Each row is shifted at random along 4 fixed directions that mean nothing.
Known rows, with every way that one mark hangs from another:
{q_288 {q_145 {q_520 {q_910 {q_151 q_865}} {q_913 q_545}}} q_716}: [-18.0  23.1  -6.0 -44.6  18.4 -24.6  -7.6   1.9  10.6 -14.2  11.6   2.5
  16.5  25.6  15.3 -36.0  13.3  -1.8   3.4   1.6  10.8  10.8   8.9   0.4
  27.2  -5.4  23.5  32.6  -9.1 -18.4 -21.8   6.1 -17.8  10.5  -7.1  27.5
   3.1   7.9  -6.0 -29.0  29.4  35.0]
{q_545 {q_145 {q_520 {q_913 {q_910 q_151}}} q_716}}: [ -5.9  -6.7 -17.4  18.0   9.7 -12.6 -10.5  -9.9 -12.7 -21.7 -15.4   1.1
 -26.9   3.1  -0.8   1.2   9.9  49.2  17.3  -9.9 -11.8   2.0 -11.4 -17.6
  -8.9  31.9  34.8  -4.9 -17.6   0.2  -3.4   6.4   1.5  17.1   1.0  27.9
   6.6  22.3  -5.2 -22.7  14.8   2.6]
{q_288 {q_716 {q_145 {q_520 {q_910 q_151} {q_913 q_428 q_545}}}}}: [-25.2 -13.7  29.1  -8.2 -16.2  10.4   8.3  -3.3 -23.0 -23.0 -23.1  -6.0
  37.0  -0.5   7.9   5.7  -3.0 -20.6  -0.1   5.1  10.8 -12.3   0.9  12.2
  23.9  22.8   7.1  -8.9 -10.9  21.1 -17.1  10.6  35.2  -7.5  -5.7   7.0
   3.3   9.0  15.6 -33.8   9.2 -23.9]
{q_520 {q_910 {q_151 q_716}}}: [ -3.6  10.2  12.6  -7.8   1.7  -5.0  13.2   3.2   4.8  -8.3   7.7  21.0
  22.7  18.0 -39.2  -6.9  14.3  28.1  26.4  -1.6  32.0   9.0  14.4  -8.5
   3.4   4.0  21.4  -3.1 -22.8   5.8 -27.3  17.2 -18.8   8.6 -21.3 -12.0
   0.6   3.1  -0.6 -32.5  18.3  13.0]
{q_913 q_428 {q_910 {q_151 q_716} q_520 q_865}}: [-21.8  -6.5 -38.5  -1.8   1.2 -16.3 -13.6   7.9 -13.8 -13.2  19.1   4.1
   5.5   6.6  -6.6 -17.7  15.4 -42.5  12.7 -13.8  -4.5 -21.4   3.4  39.7
  17.6   1.6  17.8   0.3   6.6  -6.0  15.9   1.3 -14.4  -4.0  22.0   3.3
   8.6  -3.6  -5.3  -0.5 -11.3  10.2]
{q_151 {q_716 q_288 q_545}}: [-22.8  -5.3  16.2  14.3  -2.9  -6.2 -39.0  18.9 -10.5   6.2  -6.1 -21.4
  -2.3   3.1 -53.8  29.6   5.6  41.2   8.2  14.9  31.3 -16.4  -5.0  27.7
  10.6   6.8  22.1   9.8 -42.3  16.7 -15.1   6.5  -4.1  -2.1  -5.7  18.1
   2.7  10.6  12.4 -24.7  20.9  -4.8]
{q_913 {q_428 q_520} q_545}: [ 12.3   4.6  -9.9   1.3   6.6 -12.4  -2.3  -5.2   5.0  18.7  -3.1  13.0
  15.2   9.2  18.4 -14.3  20.2  21.5  42.1  -2.2  33.5  22.2   0.6 -10.6
  -3.9  26.0  19.2  -7.5 -40.0 -29.7 -33.8  25.5  -3.5  13.6 -13.4   8.8
  -8.2   9.3  -6.2 -29.8  24.8  36.0]
{q_910 {q_428 q_716 {q_913 q_545}} q_520 q_865}: [ -4.6 -14.0 -38.1  18.6  -2.6 -12.3  -3.8 -10.5 -11.8  -6.0  16.4  17.1
  24.3  -5.3 -10.2 -11.6  12.0 -42.9   6.9 -12.2  10.2 -12.4  18.0  23.6
  18.6   9.8  -9.0 -12.2   6.3   5.5   8.6  -5.2  28.6   2.9  -3.1 -12.5
   0.5  -9.2  -9.4 -13.1  -6.9  12.7]
{q_910 {q_151 q_716 q_865} {q_520 {q_913 q_428 {q_545 q_145}}}}: [-42.4  -9.0  10.2 -13.6 -18.6  -3.5  -7.6   6.6 -23.8   1.0   6.8 -15.2
   4.6  17.8 -13.8  -2.3  -4.5 -39.6 -11.5 -13.6   1.4 -25.8   2.2  45.4
  24.6   1.9  -4.3  21.5 -14.0  22.1  21.7   3.3  13.2 -15.6  17.2  -3.4
  11.3  12.5   6.4 -14.6  -3.5 -36.4]
{q_716 {q_145 {q_520 q_913}} q_288 q_545}: [-35.1   0.8  -8.1  -4.3  18.1 -19.7 -42.0  16.8  -5.0   0.6 -18.8 -27.7
 -27.1  22.7  -9.5   9.1   5.5  38.5 -13.0  13.1  -3.8 -17.6 -10.4  38.9
  16.9 -25.5   0.3  37.1 -10.8  13.0  21.5  -0.9 -17.9 -12.8  13.5  39.4
   3.9  21.8  31.4  13.3 -14.2   6.4]
{q_865 {q_428 q_716 {q_913 q_545}}}: [ -1.9   0.5  -2.8  12.4   8.5 -10.4  -1.8 -13.8   3.1   9.5 -15.8  20.9
   9.3  15.0   7.3 -10.9  10.3   9.8   6.4  -8.4  17.3  14.1  16.2   4.1
   7.7  -8.7  -1.0  -1.4 -13.8  -9.1   3.9  10.5  -4.3  16.8 -28.8  -1.6
  -9.3   4.3   1.9 -18.3   5.7  24.5]
{q_545 {q_145 {q_520 {q_910 q_151 q_428}} {q_716 q_288}}}: [  4.1  17.9   5.3 -19.2  10.6 -14.4  16.7  -5.6   6.8  -7.9  -5.1  21.8
   4.8  44.3  -1.7  -8.8  14.5  66.1  38.5  -7.0  14.7  23.0  19.5 -21.5
  -3.3   4.4  37.2  27.8 -12.9   0.6  -0.4  22.9 -14.7  16.6   1.9  19.1
   9.0   8.1   4.1 -24.5  11.4  30.7]
{q_545 {q_145 {q_520 q_910}}}: [-14.3 -12.6 -41.2  23.5  21.2 -21.2 -39.3  11.2  -7.7 -15.6  -8.7 -22.8
 -33.0 -16.6 -20.3  20.8  14.3  58.7  17.7  17.0  16.0 -15.4 -32.8 -26.0
  -8.6  40.7  34.4 -19.4 -42.9  -2.1 -29.5  -8.6  10.7  24.1 -28.1  34.9
   1.9  23.8  -7.1 -34.5  35.1   3.8]
{q_151 q_865 {q_910 q_428 q_520}}: [ 21.4   0.8 -23.7  26.0   0.1  -8.5  13.3  -3.1   5.5   7.6  -2.3   5.6
  38.4 -15.9 -41.0  18.9  12.5 -19.2  25.3  -5.0  50.7   9.1  22.3 -17.6
  -2.0  53.4  66.9 -19.9 -23.9  10.8 -58.1  29.1  16.7  15.7 -13.9  -2.2
  -7.2  -1.4 -19.2 -50.8  37.1  10.6]
{q_145 {q_520 {q_913 q_545}}}: [-13.4 -17.2 -31.5  43.4   7.1  -5.6 -22.3 -20.7 -19.5 -36.6  -7.5 -14.8
 -24.4 -26.2   8.9  -1.5   4.0  -6.9  -9.7 -11.8 -26.2 -27.8 -27.6  -0.4
  -7.9  20.1   4.4 -28.2   1.7  15.4   6.2  -6.1   1.4  -3.8  -5.9  24.4
  -3.5  20.6   2.8   2.6 -13.6 -15.3]
{q_910 {q_151 {q_716 q_545}} {q_865 {q_428 q_520 q_913}}}: [-10.2 -13.3  -8.3  11.8  -7.8  -4.5 -13.6  -1.1 -14.7  -0.9  -8.4   5.8
  26.5  -5.0 -27.3   9.3   4.3 -23.4 -20.0 -20.1   4.1 -14.8  24.0  38.3
   8.7  -8.3   8.7  -1.9 -26.6  28.3  -5.7   6.0  39.8   3.3  12.3 -13.2
  -0.9   4.5   3.5 -12.5 -12.3   1.8]
{q_428 {q_716 q_545} {q_910 q_151 q_520}}: [ 11.4  -7.8   5.6  21.9  -8.7   1.1   9.1 -11.0  -9.4  16.7 -10.5  35.9
  48.6   8.2 -58.1   9.2  13.6  10.3  20.2  -6.5  26.0  12.0  29.0  -2.7
   4.4  19.9  21.1 -15.4 -17.2  17.2 -19.7  14.6  34.5   5.9  -2.0 -27.0
  -3.8   1.7  -6.4 -30.4  10.2   6.8]
{q_428 {q_910 q_151 q_520 q_865} {q_913 q_545}}: [-19.3 -30.3 -49.2  50.7  -2.9  -2.0 -16.0 -37.4 -32.9 -29.5   2.1  11.1
  14.6 -33.3 -10.4 -13.8   3.9 -63.5 -39.9 -34.6 -49.8 -42.9   0.5  35.4
  -1.3  -0.2 -14.3 -43.7  23.9  26.8  36.6 -17.2  29.9 -23.2  30.7 -14.3
  -3.1  -7.0   1.6  24.8 -49.6 -17.4]
{q_428 {q_520 q_910} q_913}: [ 12.0 -14.8 -20.7  32.2  13.6  -8.5   3.8 -20.9  -2.4  -1.3 -13.8  19.5
  21.3 -22.2   8.7  -0.7  16.5  32.6  12.1  -5.0  20.9  17.8   2.1 -12.9
 -17.9  30.4  19.0 -35.9 -42.6  -2.4 -46.8  12.6  17.6  13.2 -29.4 -15.3
 -11.0   6.7  -1.1 -36.1  13.6  22.4]
{q_145 {q_716 q_288 q_545}}: [ -7.8  17.5  53.6 -10.6  -0.4  -3.6  -1.3  -6.8   4.1  15.4 -15.5  18.7
  17.2  48.1 -36.5   7.1   4.0  63.8  37.5   2.8  39.4  20.5  32.0  13.6
   3.3 -19.4  19.0  36.0 -24.3  17.6  -2.6  29.1 -32.5  -0.8  -4.1  16.2
   9.5   5.2  21.4 -16.6   5.2  11.5]
{q_716 q_288 {q_545 {q_145 {q_520 {q_910 q_151} q_913}}}}: [-19.6  -2.1 -34.7   4.8  11.2 -18.5 -34.6  23.6 -10.3 -10.1  -8.0 -22.5
 -26.7  10.6   4.9  13.9  14.2  42.4  -9.2   5.2 -12.5 -18.7 -27.9   6.1
   6.2  15.3  24.3  10.8 -31.7   6.1  -9.5  -3.7  11.8  -4.0   1.3  30.1
   1.7  28.6   8.5 -10.7   7.2   9.8]
{q_145 {q_520 q_910} {q_716 q_288}}: [-45.2 -21.9  -8.5  34.4   8.8  -6.4 -35.0 -21.3 -27.9 -52.4 -17.9 -22.7
 -37.0 -18.8  14.6  11.0  -4.5  17.4 -18.8  -3.6 -33.0 -39.7 -29.6  30.8
  -9.2 -15.6  10.8  -3.2  22.3  41.5  49.6 -17.7 -19.0  -9.2   5.0  28.8
  11.5  20.0  29.2  12.0 -38.3 -28.7]
{q_151 {q_716 q_145} q_865}: [ -9.9   2.1  -9.8  28.9   5.7 -11.3 -20.2   1.7  -1.6  -1.1  -2.7 -14.7
  -2.2 -20.8 -80.9   8.9   7.4  35.1   3.0  -2.9  23.9  -8.8  12.5  13.2
  -4.8  18.9  38.9  -1.8 -27.1   3.0  -8.1  19.5 -22.5  18.3  -0.7  17.1
 -10.8  -2.4   3.3 -22.0  23.0   1.5]
{q_913 {q_428 q_520 {q_716 q_145 q_288}} q_545 q_910}: [-23.5   1.4  16.6 -14.6   4.3 -11.5  -2.7  -2.2  -4.1  28.6 -26.0   6.4
   7.6  36.3  47.1 -19.2  12.8   4.2  11.8  -4.6   8.2  19.6   8.9  41.6
  16.2 -10.6  -1.8  24.2 -27.3 -31.2  24.8  22.0 -16.4   4.0  19.0   6.8
  -4.8  -0.1  22.7  -5.1 -18.5  26.0]
{q_288 {q_716 {q_145 {q_520 {q_910 q_151} {q_913 q_428}}} q_545}}: [ 14.2  -2.2 -27.0  10.4  -0.6  -4.7   4.5   7.1  -7.3 -19.1 -10.8   7.0
  31.0 -12.1  -1.9  -3.6  18.1  15.7   9.5  -1.2   5.1   2.6   4.7 -14.3
   9.3  45.0  46.3 -15.5 -10.9  -6.2 -38.1  25.3  20.8   5.7  -3.8  15.5
 -10.6   6.7   3.6 -32.7  29.8  24.9]
{q_145 {q_520 q_910 {q_913 q_428}} {q_716 q_545}}: [  6.1   8.2   4.2  -8.4   6.6  -8.7  31.4 -17.9  -0.5 -15.2  -9.9  27.6
   4.9  35.5  50.9 -27.7  10.7  22.0  22.2 -16.0   6.8  21.6  18.1  -6.7
  -6.9  -6.3  23.9  20.4  16.9   4.6  19.4  31.9 -40.4  -0.5  -6.3  11.7
   7.5  11.4  28.3  -6.5 -10.7  18.4]
{q_865 {q_428 q_520 {q_716 q_545}}}: [-16.9 -16.7   3.4  19.8   1.5  -5.5 -31.3   2.7 -10.9  11.6 -33.3  -3.3
   9.4  -5.3 -12.7  26.9   3.7  13.4  -0.7   4.2  25.2  -6.9   2.0  22.4
   4.4   1.1   3.8  -6.1 -50.0  22.0 -15.5  -1.2  37.6  18.8 -26.1  -2.0
  -3.6  19.5   6.6 -26.5   3.7  -3.9]
{q_865 {q_428 {q_913 q_545}}}: [ -0.7   3.7 -23.4  14.7  17.2 -14.1 -11.4 -14.0   5.5  -0.6 -12.0  13.8
  -0.6   9.6  12.4 -15.4  12.5   8.5   2.3 -11.3   4.0   3.1   7.4  -0.7
   1.9  -8.9   3.7  -7.4 -13.3 -10.5  -0.2   9.0 -17.8   8.4 -23.2  11.6
  -9.0   4.9   2.2  -4.3   0.3  28.4]
{q_145 {q_520 {q_910 q_151} q_913} {q_716 q_545}}: [ -3.2   6.7 -13.2  -7.1  10.3 -14.6   5.7  -5.2  -2.0 -27.0  -1.3  16.5
 -13.7  21.9  23.4 -19.2  13.4  27.8   5.5  -9.8  -7.0   5.6   0.4  -7.7
  -0.2  -9.4  23.5  17.4  20.1  12.5  14.9  11.1 -23.1  -1.0  -1.5  11.1
   7.1  24.4  15.4  -7.7  -6.1  18.1]
{q_520 {q_910 q_151 {q_428 {q_716 q_145 q_545} q_913}}}: [-15.6 -13.9 -26.7   7.8  -0.7  -9.8 -14.3  16.5 -10.5  -3.5 -11.8   3.8
  10.3 -10.4  -0.4  12.3  14.7   2.8 -15.0   9.0  13.0 -14.2  -8.3   5.4
  18.4  13.4  -1.3 -14.0 -24.4   4.7  -6.1  -7.2  40.0   2.3 -15.6  -9.0
  -4.4   4.9   8.9 -27.5  10.3   8.4]
{q_913 q_545 {q_910 q_151}}: [-12.8  -9.9   2.7  45.6 -12.4  13.5   0.7 -34.6 -24.5 -26.0 -18.4  14.5
  12.2 -11.9  -8.9  -3.1   2.4 -39.2 -11.5 -32.9 -37.4 -26.0  -0.9   3.1
  -6.1  19.9   2.4 -44.8 -17.2  16.3   7.5  10.5   4.6 -11.6  17.5   1.5
  -6.2  -6.5   1.7  10.5 -39.7 -27.7]
{q_910 q_151 {q_865 q_428}}: [ -6.4   4.0   7.7   1.7  -8.7   2.4   0.0   4.2  -5.1  -9.0  -9.0   9.5
  41.4   7.0 -58.2  18.4   3.6 -12.8  23.7  -4.8  31.3  -9.7  20.8   9.1
  10.5   6.6  15.3 -10.0 -31.1  30.6 -40.1   6.1  31.1  12.8 -23.1  -0.8
   3.0   7.9 -13.5 -28.2   9.1  -4.4]
{q_865 {q_428 q_716 q_913}}: [-27.3 -12.1  -2.6  28.8  11.5  -7.2 -12.4 -34.6 -10.1  -9.7 -23.4  17.7
  -4.2   5.8   8.9 -10.5  -3.0  -5.7 -22.1 -24.1 -18.9 -14.1  16.9  34.7
  -3.9 -41.8 -27.7  -6.8  -1.2  19.7  45.7  -3.6 -17.3   1.4 -14.1  -0.4
  -3.7  -3.8  19.4  21.0 -42.3  -7.5]
{q_865 {q_910 q_151 q_520}}: [-13.6  -2.7  -4.2   9.8   1.1  -2.4   0.3   2.8  -6.4 -20.0  -8.7  13.8
  29.6   9.4 -50.0  10.1   3.9   2.5  21.1  -0.8  22.5  -7.6  16.1  14.6
   8.7  -5.7   5.0  -4.6 -11.6  34.2  -8.1  -0.3  13.1 -11.6 -10.6 -15.0
   5.6   7.8 -13.0 -13.1   2.4  -3.1]
{q_865 {q_428 {q_716 q_288}}}: [-31.4   2.9  26.8  -1.4   5.7  -5.7 -15.4  -3.8  -2.1   4.0 -24.2   3.3
   8.7  29.7 -15.6   8.8  -1.3  18.6   8.7   0.6  18.8  -3.6  14.3  38.1
  11.3 -35.9  -8.9  19.7 -21.5  21.2  14.8   0.8 -13.8   7.6 -25.3   7.0
   2.4   8.9  14.9  -5.2 -14.5  -1.3]

Rows:
[-24.9 -23.8 -23.4  34.2   3.4  -4.3 -16.5  -9.9 -19.2  -9.1 -32.4   8.1
  10.3 -12.5 -10.7   8.6   5.2 -23.7 -23.2 -10.7 -19.5 -16.6   6.0  31.3
  18.3   0.8   0.9 -16.2  -3.7  15.8  19.7  -7.9  28.9   7.0  -2.1 -10.5
  -4.4   3.6   6.8  -6.3 -20.7  -7.2] -> {q_865 {q_428 {q_716 q_145} {q_913 {q_910 q_151 q_520}}}}
[-34.9  -4.6   9.0  -9.8  12.7 -12.3 -20.1 -15.4  -6.1  -0.4  -8.6  -0.6
 -13.3  20.5  28.5 -19.6   1.1   1.3  -5.8  -9.8  -2.5  -7.9  -4.1  36.4
   2.8 -33.3 -37.1   9.1 -26.3   9.5  13.7  -4.0 -16.4 -11.2  -5.5   3.2
   3.9  17.0  16.9  10.1 -28.6  -4.7] -> {q_428 {q_520 {q_913 q_545}}}
[-30.2 -15.0  20.0   7.2 -12.7   1.0 -12.7 -18.0 -22.4  -6.1 -16.4  -0.1
  23.6   3.8   7.6  11.6  -2.6 -30.5 -16.5  -5.0  -9.7 -15.7  -0.4  23.4
  25.5  -1.6 -17.7   6.0 -16.4  21.4  16.1 -11.3  53.0  -7.3  15.0   5.4
   6.3   0.8   4.8 -15.3 -13.9 -15.6] -> {q_910 q_151 {q_428 {q_716 {q_288 {q_145 q_520}}} {q_913 q_545}}}
[-22.4  -3.4  10.8  23.2   9.5  -6.2 -32.7 -10.9  -9.4 -11.3 -18.8 -16.2
  11.5  -4.6 -41.6  22.6   2.1  29.6  17.2   9.3   8.2 -10.9  -6.9   8.4
   5.3  15.0  22.3   3.8 -39.7  18.8 -26.0  -2.0   6.3   7.8  -6.3  36.4
   6.3   8.2   2.2 -18.3  10.0  -6.9] -> {q_716 {q_288 {q_145 q_520}}}
[ -5.0  11.2  25.5 -19.8  10.3 -12.3  -4.6  -8.6   2.9   9.6  -9.2  14.6
  13.0  43.2 -18.3  -8.1   4.6  50.9  22.5  -2.8  25.2  14.1  32.6  -2.1
   5.2  -3.5  12.3  21.4 -37.5   2.7 -19.3  25.8 -12.9   4.8  -4.4  27.6
   5.0   1.9   8.8 -17.5  18.3  13.9] -> {q_288 {q_716 {q_545 {q_145 {q_520 q_913}}}}}
[-19.7  -0.7 -16.3   5.4   5.3 -11.1   1.2  -7.1  -4.0  -9.8  -9.3  11.2
   7.6  -0.2   6.7  -7.2   6.7 -13.4 -21.7 -13.1   2.1  -6.5   6.4  17.2
   2.8 -15.7   6.3  -4.2  -5.5  11.4  10.6  -0.1   1.4   7.1 -21.4 -11.7
  -7.2   7.2   4.6 -14.4 -10.6   5.0] -> {q_520 {q_910 {q_151 {q_865 {q_428 q_716 q_913}}}}}
[-12.9  -5.0 -15.2   4.3  -2.6  -7.5   3.9  -3.0 -10.0 -14.9  -2.4   0.9
  13.1   4.8  -7.5  -8.4   5.2 -25.9   3.4  -9.2   7.4 -12.3  14.8  21.9
  16.5   2.9 -10.1   2.4   0.7  10.5  16.1   2.1  18.6   9.0   0.3   8.3
   0.4  -0.7   6.0  -6.2 -12.6   1.6] -> {q_910 {q_428 {q_716 {q_145 {q_520 {q_913 q_545}}}}} q_865}
[-25.3 -20.3 -43.3  43.8   7.9  -5.3 -28.9  -6.0 -20.4 -28.2 -32.8 -10.0
   4.8 -27.8  39.3   1.6   7.1 -17.9 -44.0 -21.9 -46.9 -27.3 -16.3  43.0
   2.8   3.3   1.9 -15.1 -32.5  20.6   8.6 -12.9  23.5   5.7 -14.6   0.3
  -9.9  14.1  19.9   6.8 -34.0  -2.1] -> {q_865 {q_428 {q_520 q_910 q_913} {q_716 {q_288 q_145} q_545}}}
[-13.7  -7.0  -6.8  22.2  -9.1   2.7   7.2  18.4 -12.6 -21.9 -20.8 -20.1
  35.1  -9.9 -34.1  24.7  -3.2 -14.6  -7.6  -4.3  27.7  -9.2  16.6  47.2
  12.8  13.3  42.0   9.3 -15.9  41.2  -9.7  10.5  16.0  -1.4 -21.5 -13.8
  -3.4  13.5  -2.6 -34.2  16.2 -10.1] -> {q_151 {q_716 q_288} {q_865 q_428 {q_910 {q_520 q_913}}}}
[ -5.3  15.2  36.6  11.1   0.1   2.4   0.2  -6.6   2.4  19.0 -26.9  13.2
  32.2  34.6 -62.4  11.3   4.9  47.2  17.0  -5.1  18.4   7.7  38.3  18.3
   4.1  -9.0  12.1  19.0 -38.3  18.1  -8.5  35.4 -20.3  -6.3  10.7  15.1
  -4.4  -8.8  27.8   3.2 -13.9   5.5] -> {q_716 q_145 q_288 q_545}
[-19.5   6.8   8.3 -32.2  14.1 -17.2  10.4  -0.4  10.8  10.1   0.0  14.4
  16.2  47.7  14.2 -12.6   4.8 -20.8  18.6  -1.3  37.8   7.7  25.2  21.6
  20.5 -27.4  -5.2  24.9  -4.8  15.1  -5.5  10.4 -25.9 -10.5 -12.0  -4.4
  14.1   4.0  10.8 -10.2  -4.4   7.4] -> {q_151 {q_910 q_428 {q_520 q_913}}}
[ -7.8  12.5 -14.4   1.2  10.5 -15.6   8.0  -3.1   7.5  -5.9  -6.2  11.4
  11.4  13.1 -12.0  -9.8   5.0   6.1   7.4 -11.2  30.6   4.4  27.7  19.3
  -5.6 -21.3   5.7  10.0 -14.9   5.4  21.6  11.8 -21.4   5.0 -14.2   0.5
  -6.4  -7.6  -5.0  -4.8  -0.7  19.3] -> {q_151 {q_865 {q_910 {q_428 q_716}}}}
[-12.6  -1.3  -3.4  12.9  10.8 -18.3   1.8 -22.1   0.5  16.9 -27.0  -1.5
 -11.7  16.3  21.3  -2.4  -0.9 -16.2 -28.4 -23.2   6.4   9.0  23.8  10.1
  -2.3  -7.6  32.0  16.0  -5.3   1.9  27.6  23.4  -6.9  17.7   9.5  15.5
  -7.9   4.3  10.3 -12.4  -7.3   4.5] -> {q_151 {q_865 {q_428 q_716 {q_913 {q_545 {q_145 q_520}}}}} q_910}
[ -8.3   0.5  26.4   1.4 -13.3   7.9  17.4   4.4  -9.8  -1.8 -16.2   7.0
  25.9  14.3 -20.7  -1.5   7.8  -4.6   9.8  -5.9  15.2   7.4   9.5   5.1
  19.9  29.0  13.6  -7.3 -31.6   0.3 -25.9  22.4   7.5   1.1  -3.5  -7.5
  -2.4   6.1   3.8 -33.6  14.0  -6.6] -> {q_520 {q_913 q_545 {q_910 {q_151 {q_716 q_145}}}}}
[-13.8   9.5  -9.1 -14.4  16.4 -18.9  -0.7  -0.1   1.3 -26.8   0.5  -1.9
 -24.6  27.2  47.6 -24.1  13.8  37.3  13.8   2.4   0.4  11.3 -14.4   5.9
   6.9 -10.4  23.6  29.8  24.6  -3.7  19.1   6.2 -41.7   0.9 -11.6  22.4
   6.6  28.7  17.6 -14.0   1.5  28.9] -> {q_145 {q_520 q_910 {q_913 q_545}} {q_716 q_288}}
[-25.6   0.1   4.3 -25.1  11.0 -14.3 -10.4  -5.9  -1.6  10.4  -9.5   3.4
  -4.5  35.0  34.1 -15.1   4.0  10.5   6.8  -8.6  11.1  -2.2   5.5  20.0
   6.2 -18.3 -34.2  13.8 -49.5   1.1   4.1   0.7   2.4  -1.9  -7.5   7.4
   7.2   8.5  10.8  -2.1 -12.7   3.2] -> {q_910 {q_428 {q_520 {q_913 {q_545 q_145}}}}}
[-17.9   2.8 -15.2   5.0   3.5  -5.2   4.2  11.7  -5.3 -27.5   0.3  -0.5
   6.3   2.7 -13.8 -12.1  12.9  19.7  -8.0  -8.9 -11.8  -9.2  -4.6  23.2
   9.9   1.5  11.9   0.7  -6.4   8.6  -3.3   6.6 -19.7  -6.2  -7.8  -6.6
  -4.9  10.1  15.1  -9.1  -4.3   8.4] -> {q_520 {q_910 {q_151 {q_716 q_145 q_288}}} q_913}
[  7.2  -3.4  21.7  20.2   5.8   0.7  26.5 -52.3  -3.7  14.5 -23.9  41.9
  29.1  20.0  31.9 -27.2   7.4  -6.0   3.6 -34.3  -5.2  27.4  35.7   5.1
 -14.0  -2.2  -5.0 -17.7 -30.8  -7.4  -1.2  33.4 -11.0  -2.2  13.7 -14.6
  -8.6 -13.7  12.1   0.9 -35.2  13.9] -> {q_428 q_520 {q_913 q_545 q_910}}
[  5.4  11.1   1.7   2.5  10.3  -2.3  26.0  -3.5  10.1  -9.6 -23.7  31.0
  49.1  34.1 -31.0  -2.0   5.4   6.5  34.4  -8.5  38.0  17.7  46.5   8.0
   6.1 -16.5  16.1   8.0 -13.3  27.0 -10.6  20.5 -11.2   4.6 -31.4 -16.1
   1.3   0.1  -5.6 -13.3   1.5  19.1] -> {q_865 q_428 {q_910 q_520}}
[  5.0   2.8  -5.2  30.7  -3.6  -1.6  10.6 -11.1  -1.6   2.3 -17.3  19.0
  59.5  11.0 -44.9   8.6   6.9 -39.3   5.8 -25.4   8.4   3.2  49.2  24.6
  15.1  14.9  47.2   5.6 -14.8  27.6 -22.4  27.2  11.1  12.6   7.9  -3.1
  -1.6 -12.9   2.9 -13.1 -10.4   8.6] -> {q_151 {q_910 q_520 {q_865 {q_428 {q_716 {q_288 q_145} q_545}}}}}
[  5.3  10.6  -5.6   5.2  12.5 -12.3  -8.6  18.9   6.7   7.8 -19.6  -4.7
  13.4  17.4 -34.8  17.0  19.0  59.6  21.9  18.2  31.0  13.2   7.2  -8.7
   8.4  21.1  48.9  17.2 -27.2   0.3 -31.4  25.9  -4.0  10.3  -4.6  24.6
  -5.6  12.5  16.7 -28.0  22.0  31.4] -> {q_716 {q_145 {q_520 q_910}} q_288 q_545}
[-20.3 -20.3 -18.2  37.1   6.7  -8.1 -41.1  -4.2 -23.3 -28.9 -27.8 -22.1
 -14.3 -29.2   0.3  21.0   5.3  13.4  -2.7   6.6 -10.1 -19.1 -27.7  -2.1
   7.2  43.1  35.2 -10.8 -31.1  13.0 -16.9  -9.5  20.7  13.1  -7.3  40.1
  10.3  20.8   4.8 -28.0  20.6 -14.8] -> {q_288 {q_145 {q_520 {q_913 q_910}} {q_716 q_545}}}
[-14.9  -9.4  -1.2   6.6  -0.3  -8.5   1.7  -0.1 -12.5   4.3 -19.5   0.9
  14.8   7.3  -3.4   3.9   8.3  -9.4  24.7   2.3  25.3   3.4  12.0  21.0
  10.4  18.1  20.6  -0.2 -15.5  -8.6   3.8  15.0   5.7  18.6   2.8  17.1
   2.5  -2.9   7.6 -21.4   1.4   4.1] -> {q_913 {q_428 {q_716 {q_145 q_520}}} {q_910 q_865}}
